In the rows, 128 means zero.
Each row of numbers stands for one node and depends on some of the facts below. Use the named rows to name the rest.

Facts:
Q109 (σ Q419) (β l)
Q56 (ξ Q128 Q199 Q506 Q186 Q459 Q491 Q410) (σ Q250) (β j)
Q168 (σ Q250) (β c)
Q382 (σ Q229) (β f) (α Q575)
Q41 (σ Q835) (β k)
Q901 (σ Q72) (β b)
Q682 (ξ Q459 Q464) (σ Q248) (β c)
Q131 (σ Q835) (β i) (α Q677 Q615)
Q189 (σ Q323) (β i)
Q923 (σ Q157)
Q613 (ξ Q910 Q816) (σ Q981) (β m)
Q910 (σ Q617) (β c)
Q163 (σ Q226)
Q300 (σ Q250) (β m)
Q990 (σ Q157) (β f)
Q595 (σ Q72) (α Q979 Q721)
Q275 (ξ Q199 Q506 Q318 Q390 Q710) (α Q579 Q901)
Q624 (σ Q250) (β e)
Q976 (σ Q226) (β m)
Q355 (σ Q506) (β a)
Q633 (σ Q207) (β l)
Q842 (σ Q981) (β e)
Q64 (σ Q835) (β c) (α Q733 Q74)
Q474 (σ Q780) (β e) (α Q564)
Q841 (σ Q121) (β l)
Q909 (σ Q215) (β l)
Q419 (ξ Q483 Q147 Q300 Q638 Q400) (α Q74 Q334)
Q721 (σ Q551)
Q780 (α Q891 Q557)
Q385 (σ Q72) (β k)
Q280 (ξ Q755 Q153) (σ Q419)
Q356 (σ Q229) (β g) (α Q564 Q163)
Q793 (σ Q780) (β f)
Q229 (ξ Q128 Q383 Q334) (α Q847)
Q784 (σ Q835) (β n) (α Q160 Q168 Q107)
Q26 (σ Q121) (β e) (α Q50 Q615)
Q647 (σ Q262) (β o) (α Q227 Q383 Q74 Q226)
Q359 (σ Q160) (β n)
Q358 (σ Q157) (β n) (α Q530)
Q258 (σ Q157)
Q918 (σ Q260) (β n)
Q318 (σ Q390) (β m)
Q60 (α Q160 Q491)
Q807 (σ Q780)
Q762 (σ Q835) (β f)
Q372 (σ Q616) (β h)
Q403 (σ Q491) (β j) (α Q972 Q786 Q667 Q990)
Q984 (σ Q780) (β b) (α Q82)
Q82 (σ Q491)
Q497 (σ Q463) (β h) (α Q50)
Q315 (ξ Q64 Q185 Q364 Q376 Q226 Q923 Q784 Q334) (σ Q530) (β j)
Q401 (ξ Q786 Q185 Q364 Q88 Q727 Q807 Q847) (σ Q158) (β g)
Q769 (σ Q208)
Q364 (σ Q72)
Q155 (ξ Q816 Q147) (σ Q208) (β b) (α Q250)
Q530 (ξ Q786 Q147 Q334)
Q891 (σ Q158) (β b)
Q198 (σ Q250) (β a) (α Q262)
Q362 (σ Q491) (β a) (α Q56 Q615 Q711)
Q450 (σ Q677) (β p) (α Q56)
Q727 (σ Q711) (β l) (α Q401 Q842)
Q459 (σ Q981) (β p)
Q157 (α Q109)
Q464 (σ Q160)
Q148 (ξ Q32 Q635 Q257 Q88 Q784 Q453) (σ Q390) (β c)
Q334 (σ Q226) (β c)
Q39 (σ Q250) (β n) (α Q990)
Q908 (ξ Q979)
Q50 (ξ Q755 Q362 Q910 Q633 Q52 Q163 Q807 Q370) (σ Q153)
Q456 (α Q841 Q807 Q613)
Q248 (ξ Q39 Q237 Q88 Q400) (α Q237 Q908)
Q175 (σ Q981) (β c)
Q410 (σ Q158) (β a)
Q463 (α Q909 Q624 Q364)
Q3 (σ Q453) (β k)
Q972 (ξ Q713 Q262 Q41 Q923) (σ Q207) (β o)
Q617 (α Q372)
Q584 (σ Q390) (β a)
Q713 (σ Q260) (β f) (α Q579 Q323 Q163 Q280)
Q199 (σ Q207) (β h)
Q974 (ξ Q356 Q187 Q131 Q981 Q262 Q976 Q385 Q453) (σ Q456) (β k)
Q615 (ξ Q380 Q891) (σ Q229)
Q483 (σ Q456) (β f)
Q74 (σ Q376) (β c)
Q638 (σ Q616) (β k)
Q433 (ξ Q199 Q575 Q727 Q862) (σ Q835) (β g)
Q498 (σ Q780)
Q400 (σ Q250) (β i) (α Q847)
Q380 (σ Q248) (β e) (α Q208 Q956 Q207)
Q945 (σ Q229) (β c) (α Q433)
Q103 (σ Q981)
Q629 (σ Q207)
Q725 (ξ Q103 Q262 Q121 Q334) (σ Q835) (β l)
Q493 (σ Q237) (β c)
Q186 (σ Q248)
Q557 (σ Q835) (β a)
Q835 (α Q693 Q901)
Q579 (σ Q456)
Q522 (σ Q733) (β a)
Q956 (ξ Q755 Q456 Q891 Q498 Q710) (σ Q635) (β b)
Q538 (σ Q816) (β b)
Q52 (σ Q250)
Q979 (σ Q250) (β g)
Q564 (ξ Q250 Q189) (σ Q158) (β i)
Q402 (σ Q72) (β h) (α Q841)
Q786 (σ Q908) (β l)
Q243 (σ Q72)
Q755 (σ Q908) (β e)
Q616 (α Q533 Q721 Q459)
Q370 (σ Q635) (β l)
Q72 (α Q996)
Q107 (σ Q617) (β k)
Q187 (σ Q981) (β f)
Q936 (ξ Q733 Q493 Q370) (σ Q981) (β d)
Q88 (σ Q551) (β l) (α Q74)
Q667 (σ Q72) (β g)
Q964 (σ Q275) (β a)
Q938 (σ Q506) (β g)
Q383 (σ Q260) (β o)
Q693 (σ Q491)
Q147 (σ Q158) (β j) (α Q186 Q262)
Q710 (σ Q275) (β f)
Q32 (σ Q677) (β a) (α Q755 Q538 Q974 Q613)
Q575 (σ Q121) (β f)
Q847 (σ Q635)
Q506 (α Q530 Q891)
Q92 (σ Q456) (β c)
Q257 (σ Q121) (α Q226)
Q438 (σ Q60) (β c)
Q180 (ξ Q72 Q647 Q109 Q157 Q107 Q862 Q557 Q990) (σ Q456) (β b)
Q533 (ξ Q160 Q215 Q52 Q400) (σ Q835) (β m)
Q128 (σ Q226) (β e)
Q805 (σ Q453) (β h)
Q981 (α Q891)
Q227 (ξ Q403 Q359 Q923) (σ Q835) (β h)
Q420 (ξ Q693 Q187 Q793 Q821) (σ Q835) (β d)
Q885 (σ Q60)
Q185 (σ Q816)
Q866 (σ Q158) (β e)
Q821 (σ Q506) (β b)
Q996 (σ Q616)
Q698 (ξ Q733 Q131 Q168 Q538) (σ Q551) (β o)
Q862 (σ Q121) (β j)

Some rows with their names:
[109 138 129 135 145 135 101 122 134 131 121 113 123 125 132 135 122 120
 125 109 110 131 110 112 120 126 119 123 125 127 119 139 142 136 125 144
 120 133] -> Q862
[132 130 145 143 121 153 109 127 149 116 118 134 115 151 132 118 108 117
 124 127 114 119 116 125 121 122 123 121 139 134 132 148 131 144 141 120
 120 135] -> Q121
[127 129  67 144 142 119 105 148 127 153 100 155 127 136 162 115 115 136
 148 111 107 151  91 103 145 137 157 123 129 134  98 148 111 131 168 158
 121 111] -> Q401
[109 138 111 134 123 125 112 148 118 124 138 156 118 137 138 142 112 135
 119 105 137 140 101 118 121 107 135 135 110 133 136 157 147 117 162 144
 119 136] -> Q807
[151 147  69 149 130 118  97 153  79 160 154 124 135 126 148 112 140 141
 110  79 137 132 101 124 123 121 147 136 125 139  97 147 120 136 159 150
 113 117] -> Q50
[152 117 134 132 126 111 125 131 121 148 140 125 128 143 130 119 142 136
 120 131 132 128 108 138 114 108 141 143 113 136 136 159 126 125 142 133
 144 127] -> Q910
[103 118 142 144 157 131 106 120 149 123 103  99 134 128 134 136 136 129
 126 124  96 135 113 114 123 133 130 121 127 126 123 124 124 141 116 135
 109 139] -> Q727
[112 133 133 136 139 129 110 119 139 135 122 114 121 130 134 136 125 124
 124 105 114 131 109 122 123 122 119 126 114 128 124 139 138 127 129 141
 116 137] -> Q633
[147 114 122 122 143 117 113  98 123 138 144 121 122 151 118 135 131 146
 130 157 109 127 116 121 119  84 154 141  89 128 132 150 141 131 142 135
 151 120] -> Q175
[166 169  57 137 134 154  85 154  95  93 119 153  98 148 123 117  96 126
 122 141 128 135 112 105 174 158 152  99 149 118  66 174 101 112 159 152
 105 120] -> Q227
[122 133 129 127 121 127 113 111 157 123 141 152 102 156 128 110 104 124
 122  99 121 125  99 133 121 113 131 120 150 145 143 151 148 133 158 121
 118 114] -> Q208
[112 135 138 127 153 135  98 122 136 137 124 126 135 134 132 137 128 116
 129 110 104 137 104 120 115 128 121 136 120 126 127 148 144 137 128 148
 133 136] -> Q410
[138 109 135 153 149 154  69 120 123 123 120  81 143 129 136  98 138 134
 105 111  95 127 134 119 117 158 152 112 182 141 104 106 100 180 128 123
  96 106] -> Q275
[109 107 148 143 149 122 115  97 161 123  93  89 114 138 125 125 133 127
 135 141 102 121 130 117 137 139 133 114 129 133 117 130 120 143 113 136
 128 134] -> Q713
[144 106 150 125 134 123 118 121 135 135 132 124 117 150 121 121 127 135
 124 145 122 132 121 136 114 112 139 142 118 134 135 158 122 127 139 135
 147 130] -> Q438
[118 150  88 115 137 106  97 102 139 121 164 147  99 135 127 141 123 136
 124 109 105 110 117  95 153  91 150 124 101 127 107 155 158 138 150 131
 128 109] -> Q459
[113 135 133 136 132 130 111 126 139 125 119 123 119 134 126 133 120 122
 122 120 119 123 113 119 132 125 127 126 119 128 123 143 142 130 132 139
 131 136] -> Q3
[103 162 120 149  75 184 104 221 108 106 134 191 123 143 148 141 107 143
 103 104 152 162 105 106  83 105 118 132 113 105 176 158 143 110 155 124
  89 145] -> Q250
[131 130 147 140 122 151 110 126 151 115 123 128 113 153 131 119 114 121
 119 121 116 119 113 127 117 122 120 114 140 134 133 144 135 142 140 117
 119 134] -> Q376
[161 113 112 128 111 139 124 137 129 147 106 158  93 183 136 112 100 124
 151 182 120 135 120 122 141 112 136 133 117 131 120 187 107 112 162 151
 168 128] -> Q334

Rows to name:
No name comes twice in this set of rows, the named rows included.
[132 131 142 153 138 146 111 129 124 134 101  88 129 129 137 140 134 118
 122 128 105 125 126 113 124 128 113 121 110 123 108 137 125 138 111 143
 123 154]	Q88
[132 162 102 106 176 127 108 109 148 111 141 157 124 145 112 127 117 135
 121 116 115 155  61 133 125 138 141 113 133 124 123 162 144  97 147 144
  95 113]	Q557
[142 119  88 139 117 148  91 163 109 126  96 150 106 156 153 116  93 134
 144 149 113 140 126  97 149 138 155 125 143 129  96 166  99 134 170 154
 137 122]	Q972
[114 113 158 148 138 131 110 121 169 108 106 113 140 131 134 125 133 128
 121 121 100 122 110 124 111 134 137 116 144 136 138 120 127 153 128 109
 108 130]	Q780
[123 123  81 136 144 112  82 122 102 145 152 115 130 126 137 106 123 152
 109  78 126 145 106 125 124 137 166 135 150 147 104 126 124 141 164 151
  99  93]	Q956
[144 117  71 150 144 124  93 115  87 147 128  86 136 132 137 128 128 157
 125 129 106 129 117 108 136 104 169 124 105 133  98 117 121 139 153 152
 118 111]	Q936
[170 151  34 147 136 102 127 159  75 189 142 150 158 134 166 128 139 158
 138 105 124 154  58 116 114  70 164 136  71 130 114 144 132 111 185 163
 130 114]	Q613
[181 132 115 168 125 145 106 141 111 149 108  94 140 136 151  95 146 123
 123 123 111 113 123 124 126 136 130 107 144 137  91 132  96 163 133 125
 126 127]	Q248
[114 122 120 128 123 145 104 125 163 110 112 164 109 161 138 111  91 131
 133 120 110 136 101 120 121 125 141 113 151 141 138 148 131 132 167 124
 108 117]	Q262
[161 140  99 140 118 149  94 125 116 142 147 130 107 157 140  94 110 119
 119 104 121 118 113 129 131 130 132 112 152 142 101 154 119 149 157 136
 122 113]	Q908
[184 132 141 128 146 151 114 129 114 102 119 105 117 154  97 125 131 129
 108 183 128 133 117 140 129 128 133 118 123 117 109 168 106 108 118 137
 127 141]	Q64
[ 96 108 139 130 136  98 128 104 158 138 109 128  92 148 127 112 106 114
 136 110 137 125 113 141 138 151 127 133 149 156 120 154 130 125 148 148
 141 127]	Q901

The same nodes again, as new rows of numbers:
Some rows with their names:
[141 131 144 126 121 140 132 151 134 121 126 128 126 121 142 132 132 130
 109 101 114 148 123 134 131 123 129 146 121] -> Q186
[140 141 150 110 165 119 102 143 146 126 125 144 127  96  87 129 141 147
 139 130 146  96 127 155 124 122 131 146 158] -> Q227
[142 159 130 134 170 116 100 133 136 126 135 136 124 128 101 119 175 144
 126 125 117 110 150 140 144 127 130 149 173] -> Q148
[112 147 115 134 148 104 141 141 137 120 127 119 136 123 112 114 142 126
 122 149 103 138 115 130 105 139 129 162 116] -> Q976
[133 116  93 141 136 139 132  89 121 135 143 138  98 135 126 124 167 108
 161 122 134 102 149  97 158  97 125  78 118] -> Q229
[127 141 132 129 145 134 129 144 133 129 120 129 126 115 126 126 134 129
 103 103 111 146 126 135 126 124 130 158 107] -> Q910
[155 120 145 133 128 142 108 166 114 133 152 127 144 125 137 124 150 148
 120  94 146 110 147 139 141 118 124 146 248] -> Q56
[ 96 155 126 145 117 119 136 104 125 148 118 119 123 113  97 131 143 115
 120 167 102 130 116 123 141 112 128 144  52] -> Q453
[135 130 163 130 133 134 123 123 137 131 117 131 141 148 128 146 130 145
 123 123  95 125 129 143 122 137 129 138 142] -> Q3
[154 124 140 133 120 136 119 135 135 114 138 134 125 149 137 129 156 140
 128 101 120 123 137 138 145 124 130 132 172] -> Q615
[103 129 156 147  53 140 158 121 104 155 128 105 146 127 124 150 147 133
 127 146 112 104 112 129 126 115 122 149 110] -> Q250
[110 108  72 116 203 118 159 136 132 139 106 129 139 136 119 117 126 120
 159 109 137 117 136 103  74 107 136  83  74] -> Q131
[133 109  89 117 135 131 142 109 117 122 128 121 127 154 151 116 121 121
 163 107 153 118 138 112 107 143 129  83 141] -> Q474
[136 124  78  69 183 126 165 179 155 150 116 151  81  15 137 115 117 124
 139 134 119  83 147 102  72 140 122  65  51] -> Q64
[137 127 146 128 115 127 129 131 135 119 124 121 134 150 141 133 142 142
 127 125 111 126 129 140 123 139 129 138 149] -> Q721
[148 110 112 133  97 151 122  90 115 128 147 143  99 131 134 138 137 112
 165 109 165 105 140 108 178 101 124  71 145] -> Q275
[123  89  86 126 141 130 159 142 111 130 143 112 145 138 154 119 120 124
 155 111 136 112 135  98  81 138 121  97 198] -> Q198
[133 137  64  73 181 134 163 154 141 154 117 143  63   9 159 108 112 113
 126 133 102  97 153  91  84 167 117  73  37] -> Q88
[133 101  95 118 151 138 138  98 126 129 122 126 127 163 158 120 148 125
 153 104 126 110 142 111 100 133 130  94 126] -> Q450
[114 123  64 132 195 114 158 117 130 120 123 124 130 144 123 113 126 110
 164 118  97 134 132  91  89 134 126  98 125] -> Q356

Rows to name:
No name comes twice in this set of rows, the named rows included.
[110  79  91 149 114 152 139  80 107 133 132 127 129 172 156 129 112  85
 154 105 166 142 130  84 139  78 130  85  92]	Q506
[148 140 103  97 125 139 147 124 140 157 143 152  56  35 134 130 153 128
 152 162 113  61 164  99 157 139 112  44  91]	Q419
[129 111 115 140 135 132 128 152 111 122 126 125 151 172 150 126 108 127
 113  96 156 170 134 125 137 108 137 121 141]	Q891
[159 134 143 122 142 113 120 177 153 100 146 141 125 105  88 125 144 141
 138 122 154 120 116 151 133 110 130 143 194]	Q533
[136  96  71 128 174 128 145 139 127 114 139 132 124 133 146 111 108 103
 146 102 142 146 140  89 113 118 127  94 149]	Q362
[147 122  78 124 185 124 123 144 117 129 139 138 120 131 140 105 137 129
 141 111 160 121 165 105 140 119 129  75 182]	Q155
[121  91 116 123  94 133 162 114 139 140 122 132 120 137 126 138 146 120
 170 144 143  94 122 110 113  89 130  70  76]	Q835
[133 123 147 111  93 115 131 163 141 114 130 121 135 124 122 118 141 142
 135 137 166 118 105 159 108 127 135 144 127]	Q762
[108 153 134 130 176 119 122 110 136 134 110 130 138 133 106 127 129 133
 118 128  83 132 131 133 113 138 130 153 115]	Q385
[137  98  94 118 135 138 136 142 122 125 130 128 123 132 163 118 107 116
 133 107 149 138 141 106 114 126 128  89 128]	Q380
[135 115  82 119 142 130 155 130 118 135 123 123 125 157 160 119 133 136
 148 110 132 120 150 111 114 137 132  69 133]	Q984
[129  78  98 129 146 130 119  81 130 111 138 127 137 179 155 114 122 103
 160 121 131 120 131 103  92 129 127 110 166]	Q358
[122 125 146 135 114 131 168 161 119 129 129 107 157 131 125 145 128 144
 126 114  93 127 115 133  96 139 121 153 179]	Q979
[ 88 104  57 153 160 118 124  49 105 138 125 121 135 180 121 119 127  86
 169 148 148 127 138  83 125  98 131  86  85]	Q981

